Here is a tiny trained network, its code and every weight. The questions are about switching its units off for an input and a target symbol, where a switched-off unit gives its printed mean instead of its output.

import numpy as np


def w(rows, s, z=0):
    codes = np.array(rows[::2]) - 128.0
    scale = np.full(codes.shape[1], s)
    scale[-1] = z or s
    return codes * scale


def f(y):
    return y / 2 * (1 + np.tanh(0.7978845608 * (y + 0.044715 * y**3)))


def softmax(a):
    e = np.exp(a - a.max(-1, keepdims=True))
    return e / e.sum(-1, keepdims=True)


def log_softmax(a):
    a = a - a.max(-1, keepdims=True)
    return a - np.log(np.exp(a).sum(-1, keepdims=True))


def net(x, mask):
    ids = ['ΓΠΨαδζξτφ'.index(c) for c in x.split()]
    T = len(ids)
    res = E[ids] + P[:T]
    u = 0
    for l in range(2):
        r = res
        for j in range(3):
            rows = slice(3 * j, 3 * j + 3)
            q, k, v = (r @ M[l][rows].T for M in (Q, K, V))
            z = softmax(np.where(np.tri(T) > 0, q @ k.T / 3**0.5, -1e9)) @ v
            o = O[l][rows]
            res = res + np.where(mask[u + j], z, o[:, -1]) @ o[:, :-1]
        u += 3
        y = f(res @ A[l][:, :-1].T + A[l][:, -1])
        res = res + np.where(mask[u : u + 4], y, B[l][:, -1]) @ B[l][:, :-1]
        u += 4
    return log_softmax(res[-1] @ U[:, :-1].T + U[:, -1])


Q, K, V, O, A, B = {}, {}, {}, {}, {}, {}
E = w([
[109,231,70],'Γ',
[161,216,172],'Π',
[235,20,62],'Ψ',
[141,226,139],'α',
[88,75,72],'δ',
[183,230,180],'ζ',
[135,8,91],'ξ',
[144,186,51],'τ',
[2,131,186],'φ',
],0.01)
P = w([
[197,245,253],'0',
[158,239,214],'1',
[129,231,161],'2',
[116,198,146],'3',
[103,181,122],'4',
[94,163,111],'5',
[89,143,92],'6',
[83,138,79],'7',
[74,124,66],'8',
[70,119,52],'9',
[65,112,40],'10',
[46,112,28],'11',
[43,102,8],'12',
[43,98,3],'13',
],0.004)
Q[0] = w([
[15,128,63],'0.h0',
[143,245,149],'0.h0',
[216,125,199],'0.h0',
[71,60,183],'0.h1',
[122,156,106],'0.h1',
[139,126,128],'0.h1',
[163,226,96],'0.h2',
[149,31,71],'0.h2',
[169,216,84],'0.h2',
],0.012)
K[0] = w([
[20,60,3],'0.h0',
[68,175,148],'0.h0',
[198,161,223],'0.h0',
[115,78,131],'0.h1',
[105,152,127],'0.h1',
[141,126,128],'0.h1',
[189,136,133],'0.h2',
[105,60,3],'0.h2',
[197,129,120],'0.h2',
],0.012)
V[0] = w([
[132,105,101],'0.h0',
[152,134,127],'0.h0',
[3,118,147],'0.h0',
[105,161,145],'0.h1',
[202,171,142],'0.h1',
[28,61,100],'0.h1',
[141,167,80],'0.h2',
[115,84,185],'0.h2',
[158,209,25],'0.h2',
],0.0051)
O[0] = w([
[96,159,114,102],'0.h0',
[117,96,140,107],'0.h0',
[195,253,91,255],'0.h0',
[170,91,124,191],'0.h1',
[156,178,167,136],'0.h1',
[73,54,59,102],'0.h1',
[123,105,183,150],'0.h2',
[131,143,94,104],'0.h2',
[118,84,234,170],'0.h2',
],0.005,0.0024)
A[0] = w([
[225,175,24,78],'0.n0',
[241,90,83,2],'0.n1',
[73,21,254,164],'0.n2',
[134,239,69,67],'0.n3',
],0.0083,0.0051)
B[0] = w([
[114,145,184,175],'0.n0',
[45,159,252,84],'0.n1',
[133,157,125,171],'0.n2',
[160,114,142,251],'0.n3',
],0.026,0.002)
Q[1] = w([
[77,74,253],'1.h0',
[138,166,83],'1.h0',
[131,170,90],'1.h0',
[162,96,157],'1.h1',
[120,135,124],'1.h1',
[137,120,138],'1.h1',
[113,75,100],'1.h2',
[115,106,160],'1.h2',
[118,128,192],'1.h2',
],0.041)
K[1] = w([
[252,237,143],'1.h0',
[67,101,117],'1.h0',
[66,113,114],'1.h0',
[91,141,128],'1.h1',
[136,122,132],'1.h1',
[115,130,130],'1.h1',
[66,166,113],'1.h2',
[117,133,174],'1.h2',
[146,115,202],'1.h2',
],0.034)
V[1] = w([
[128,161,189],'1.h0',
[44,193,54],'1.h0',
[185,50,65],'1.h0',
[91,167,160],'1.h1',
[52,175,102],'1.h1',
[176,85,107],'1.h1',
[254,79,122],'1.h2',
[179,116,57],'1.h2',
[134,19,146],'1.h2',
],0.0092)
O[1] = w([
[226,182,75,131],'1.h0',
[2,99,71,255],'1.h0',
[37,44,246,53],'1.h0',
[182,171,121,154],'1.h1',
[102,186,132,116],'1.h1',
[89,74,132,109],'1.h1',
[12,104,218,160],'1.h2',
[117,94,223,147],'1.h2',
[229,216,125,42],'1.h2',
],0.0087,0.0058)
A[1] = w([
[72,120,96,2],'1.n0',
[173,83,167,70],'1.n1',
[91,255,180,111],'1.n2',
[150,122,52,34],'1.n3',
],0.016,0.0051)
B[1] = w([
[147,185,138,249],'1.n0',
[250,15,57,131],'1.n1',
[160,84,13,254],'1.n2',
[50,88,201,198],'1.n3',
],0.013,0.007)
U = w([
[140,190,141,155],'Γ',
[159,101,113,43],'Π',
[191,221,146,124],'Ψ',
[153,128,117,56],'α',
[91,144,167,132],'δ',
[137,61,82,149],'ζ',
[111,5,102,2],'ξ',
[165,128,169,217],'τ',
[88,138,63,188],'φ',
],0.011,0.0098)

Each question gives the input, a string of symbols that net reads in full, and the target symbol t.
The units are the heads (3 rows each of Q, K, V and O) and the neurons (one row each of A and B). Each row of codes is followed by its name. A weight is (code - 128) times the scale printed after its matrix; where a second scale follows, it is the last column's (O, A, B and U).
mask holds one flag per unit, layer by layer, with each layer's heads first. A switched-off unit (its flag False) gives its mean, the last column of its rows in O or B, instead of its output. The means were averaged over made-up inputs and are rounded, as every weight is.
A unit's drop is (log p(t) with every unit on - log p(t) with that unit switched off) / (log p(t) with every unit on - log p(t) with every unit switched off).
The circuit of an input: a set's keep is (log p(t) with only the set's units on - log p(t) with every unit switched off) / (log p(t) with every unit on - log p(t) with every unit switched off). Starting from the 12 units with the biggest drops (on a tie, the unit counted first), units are removed one at a time, each time the one whose removal leaves the highest keep (on an exact tie, the one counted first), for as long as the keep stays at least 0.8.
circuit, biggest first: the units of the circuit, biggest drop first
unit that matters most: the unit with the biggest drop
top k neurons in layer l: the k neurons of layer l with the biggest drops, biggest first
which heads matter: for each layer, one digit per head in row order, 1 if its drop is at least 0.15 and else 0, layers parted by /
drop of u: that unit's drop, to one decimal
input Γ Ψ α φ Π α φ τ ξ τ, target ξ: unit that matters most : 1.h0
input φ Π ζ ξ α φ φ ξ Γ, target ζ: which heads matter : 100 / 101
input ξ τ τ ζ ξ, target ξ: circuit, biggest first : [1.h0; 1.n1]
input τ α τ φ φ τ δ δ Π, target δ: which heads matter : 000 / 100
input Π φ φ Γ Γ ξ τ Π, target ξ: which heads matter : 000 / 101
input φ ξ τ, target ζ: circuit, biggest first : [0.n0; 1.n2; 1.h2]
input ζ Π ξ Ψ φ ζ φ ζ δ Ψ, target Ψ: circuit, biggest first : [0.n1; 1.h0]
input ξ τ Γ, target ζ: circuit, biggest first : [1.h0; 1.n2]
input τ α ζ, target ζ: which heads matter : 010 / 100
input Π Γ φ τ Ψ φ δ ξ δ, target δ: circuit, biggest first : [1.n2; 0.n2; 1.h0]
input φ φ τ Ψ Γ Γ α, target Ψ: which heads matter : 100 / 100
input φ τ ξ ζ α, target ξ: top 2 neurons in layer 1 : [1.n0; 1.n1]
input Π τ τ τ, target τ: circuit, biggest first : [1.n2; 1.h0; 0.n3]
input φ φ ξ α, target ζ: which heads matter : 000 / 100
input φ ζ Π Γ ζ Π α Γ Π ξ τ Π δ, target δ: circuit, biggest first : [1.n2; 1.h0]
input τ φ Γ Γ ξ Γ φ τ α ξ Ψ φ φ φ, target δ: top 2 neurons in layer 1 : [1.n3; 1.n2]
input δ τ τ τ δ Γ ζ, target δ: which heads matter : 000 / 110
input ζ δ Ψ τ, target Ψ: top 3 neurons in layer 0 : [0.n1; 0.n3; 0.n0]
input τ Γ φ Ψ ξ α, target ζ: circuit, biggest first : [1.h2; 1.n2]
input φ φ τ φ τ Γ Π τ φ τ φ δ τ Γ, target δ: top 2 neurons in layer 1 : [1.n2; 1.n1]
input δ Π Π Ψ, target Ψ: top 2 neurons in layer 0 : [0.n1; 0.n3]
input φ φ Γ δ τ τ, target δ: top neuron in layer 1 : [1.n2]
input ζ ξ Π, target ξ: top 2 neurons in layer 0 : [0.n0; 0.n1]
input ξ φ ξ ξ ζ, target ξ: top neuron in layer 0 : [0.n0]
input ζ Γ Π τ δ Π, target δ: drop of 0.n2 : 0.0
input φ τ φ φ φ φ φ φ α δ τ δ τ, target δ: drop of 0.h1 : 0.1
input Π Γ ζ, target ζ: drop of 0.n3 : 0.2
input φ φ φ φ φ φ α Π Π ζ φ α δ Γ, target δ: drop of 0.h0 : 0.1
